Below are the code and all the weights of a small trained network. Each question names an input and a class and asks about switching units off, where a switched-off unit gives its printed mean instead of its output.

import numpy as np


def w(rows, s, z=0):
    codes = np.array(rows[::2]) - 128.0
    scale = np.full(codes.shape[1], s)
    scale[-1] = z or s
    return codes * scale


def norm(h):
    return h / np.sqrt((h * h).mean(-1, keepdims=True) + 1e-5)


def f(y):
    return np.maximum(y, 0)


def log_softmax(a):
    a = a - a.max(-1, keepdims=True)
    return a - np.log(np.exp(a).sum(-1, keepdims=True))


def net(x, mask):
    res = np.array(x, float).reshape(1, 4) / 4 @ E
    u = 0
    for l in range(3):
        y = f(norm(res) @ A[l][:, :-1].T + A[l][:, -1])
        res = res + np.where(mask[u : u + 9], y, B[l][:, -1]) @ B[l][:, :-1]
        u += 9
    return log_softmax(norm(res)[-1] @ U[:, :-1].T + U[:, -1])


A, B = {}, {}
E = w([
[139,211,118,157,197,147,62,68],'x0',
[109,70,49,213,160,147,204,57],'x1',
[124,130,127,124,131,122,132,128],'x2',
[87,74,100,86,255,207,81,195],'x3',
],0.011)
A[0] = w([
[131,178,130,131,177,135,70,56,15],'L0N1',
[118,99,145,124,133,125,56,130,84],'L0N2',
[79,101,92,137,193,180,63,122,94],'L0N3',
[139,82,84,184,177,138,167,20,22],'L0N4',
[138,201,93,106,196,124,71,32,1],'L0N5',
[163,220,144,183,173,182,64,71,23],'L0N6',
[133,133,101,149,111,77,100,125,91],'L0N7',
[134,2,177,53,64,113,164,139,63],'L0N8',
[149,182,135,163,202,136,60,69,28],'L0N9',
],0.0087,0.0097)
B[0] = w([
[73,226,25,144,65,113,156,221,170],'L0N1',
[145,84,102,146,153,78,95,123,152],'L0N2',
[115,89,103,36,114,169,158,89,255],'L0N3',
[181,73,66,157,225,15,181,89,237],'L0N4',
[57,205,54,172,92,107,178,236,192],'L0N5',
[75,213,45,153,54,140,217,239,219],'L0N6',
[178,99,129,193,83,200,82,146,146],'L0N7',
[103,120,93,207,122,121,176,215,253],'L0N8',
[76,225,70,107,143,126,241,255,205],'L0N9',
],0.0079,0.0042)
A[1] = w([
[129,181,142,152,93,89,107,72,19],'L1N1',
[95,141,145,123,147,108,135,109,6],'L1N2',
[141,120,137,83,207,210,44,138,19],'L1N3',
[139,248,127,172,158,177,97,92,14],'L1N4',
[92,108,125,194,139,165,112,55,5],'L1N5',
[137,205,180,97,122,95,30,148,37],'L1N6',
[177,173,177,150,74,105,120,59,2],'L1N7',
[140,188,199,85,100,144,58,182,42],'L1N8',
[197,187,145,186,65,102,143,91,30],'L1N9',
],0.013,0.0037)
B[1] = w([
[112,203,207,76,111,193,133,84,185],'L1N1',
[144,121,140,125,130,113,122,145,128],'L1N2',
[56,154,192,70,114,203,124,40,193],'L1N3',
[47,176,31,129,111,55,123,254,186],'L1N4',
[195,190,105,183,163,117,178,94,153],'L1N5',
[212,120,45,164,240,47,169,90,209],'L1N6',
[44,37,185,72,143,228,33,86,199],'L1N7',
[223,99,95,234,150,32,147,41,227],'L1N8',
[27,123,174,32,150,222,72,104,255],'L1N9',
],0.0088,0.0079)
A[2] = w([
[92,130,137,67,169,204,102,133,118],'L2N1',
[246,133,160,123,161,68,82,171,87],'L2N2',
[128,114,129,121,91,125,162,202,2],'L2N3',
[118,139,122,144,64,131,183,208,82],'L2N4',
[142,99,134,79,170,178,134,139,101],'L2N5',
[186,102,112,201,174,93,136,88,37],'L2N6',
[92,146,155,81,152,124,160,93,165],'L2N7',
[181,137,96,153,124,107,113,103,104],'L2N8',
[143,74,150,176,78,129,133,247,112],'L2N9',
],0.015,0.0049)
B[2] = w([
[157,108,179,113,31,155,101,131,254],'L2N1',
[167,52,120,188,170,73,186,78,186],'L2N2',
[98,174,81,116,161,109,151,155,182],'L2N3',
[107,199,108,95,115,130,62,172,238],'L2N4',
[103,150,189,151,93,115,79,111,192],'L2N5',
[212,95,164,102,145,66,113,68,220],'L2N6',
[154,113,173,129,123,129,121,188,233],'L2N7',
[183,105,134,145,113,141,171,112,176],'L2N8',
[120,245,64,149,143,102,95,190,228],'L2N9',
],0.012,0.0084)
U = w([
[78,248,31,135,129,108,143,232,153],'0',
[92,78,241,51,80,207,89,81,248],'1',
[217,36,95,177,202,56,195,30,6],'2',
],0.013,0.0016)

Each question gives the input, the list of numbers given to net, and the class t.
The units are the neurons (one row each of A and B). Each row of codes is followed by its name. A weight is (code - 128) times the scale printed after its matrix; where a second scale follows, it is the last column's (A, B and U).
mask holds one flag per neuron, layer by layer. A switched-off neuron (its flag False) gives its mean, the last column of its row in B, instead of its output. The means were averaged over made-up inputs and are rounded, as every weight is.
A unit's drop is (log p(t) with every unit on - log p(t) with that unit switched off) / (log p(t) with every unit on - log p(t) with every unit switched off).
unit that matters most: the unit with the biggest drop
top k neurons: the k neurons with the biggest drops, biggest first
k most important neurons of layer l: the k neurons of layer l with the biggest drops, biggest first
input [5,-5,5,-6], class 1: unit that matters most	L1N9
input [0,-2,2,2], class 1: top 2 neurons	[L1N3; L0N3]
input [6,8,5,6], class 2: top 2 neurons	[L0N4; L1N9]
input [2,-5,-3,3], class 2: top 2 neurons	[L1N8; L1N6]
input [0,-6,3,-7], class 1: 2 most important neurons of layer 1	[L1N7; L1N9]
input [7,7,6,-6], class 0: top 2 neurons	[L1N8; L1N9]
input [4,5,-1,0], class 2: top 4 neurons	[L0N4; L1N4; L1N9; L2N9]
input [1,-5,-6,4], class 2: top 3 neurons	[L1N8; L1N6; L1N9]
input [0,-2,5,-2], class 1: top 3 neurons	[L1N7; L1N9; L0N9]
input [-1,-4,0,-3], class 2: top 3 neurons	[L1N8; L1N6; L0N4]
input [7,7,-7,-4], class 0: top 3 neurons	[L1N8; L0N6; L1N4]
input [0,-6,5,-6], class 1: top 4 neurons	[L1N7; L1N9; L1N1; L0N9]
input [-2,-2,8,3], class 1: top 2 neurons	[L0N6; L1N3]
input [0,-7,-5,7], class 1: unit that matters most	L1N3
